tipip: [ -1  41  50 -38 -13  51 -22  -5  46 -22]
Zelo: [-52  41  54 -39  10 -41 -52 -51  52 -51]
Sime: [-43 -52 -54  39 -38 -10 -51 -49 -53 -41]
gobub: [ 20 -44 -28 -22 -45 -34 -35  13 -45 -21]
gone gobub: [-21 -45 -34  20 -28  13 -44 -45 -35] : [-22]
gone Sime: [-53 -43 -49 -41  39 -10 -52 -54 -51] : [-38]
gone Zelo: [-39  54 -51  52  10 -52 -51  41 -52] : [-41]
gone gobub: [-21  20 -45 -22  13 -28 -34 -35 -45] : [-44]
gone tipip: [ 51  -1 -13  46 -22  41 -22 -38  -5] : [50]
gone Sime: [-41 -10 -51 -49 -54 -43  39 -38 -52] : [-53]

Rofa: [ 30  26  -2 -17  25 -13  15 -20  -2 -20  48 -14  -4  24 -21 -20 -16]
Motos: [ 22  20   4 -19  24 -18  24 -17   1 -18  29 -24 -10  24 -14 -16 -21]
bosep: [-19  22 -24 -18  20 -19  12 -18   0 -23  53 -18 -23  16 -25 -21 -22]
far: [  8  24  -5 -18  21 -15   8 -18   1 -13  22 -17 -13  22 -15 -19 -15]
gone Motos: [ 24 -10 -14 -24  29  24  24   1 -21  20 -18 -17 -18   4 -19  22] : [-16]
gone far: [ 24 -18   1 -17 -13 -19 -18  22   8 -15  21   8  22 -13 -15 -15] : [-5]
gone bosep: [-22 -18 -19  53 -18  16   0 -23  20  12 -23  22 -19 -21 -24 -18] : [-25]
gone bosep: [-19  20  12 -25 -19 -21   0 -23  16  53 -18 -18 -24 -18 -23  22] : [-22]
gone bosep: [-25 -22 -23 -19  16   0 -23 -18  22 -21 -19 -18 -18  12 -24  20] : [53]

kon: [-25 -11   3   4  15   9 -44]
feduz: [  2   3   1 -39  -5  17   2]
Diter: [21 11 13  1  1 -4 41]
gone feduz: [  1   3  -5 -39   2   2] : [17]
gone feduz: [ 17   2   3 -39  -5   2] : [1]
gone feduz: [ -5   2  17   2   3 -39] : [1]
gone Diter: [ 1 13 11 -4 41  1] : [21]

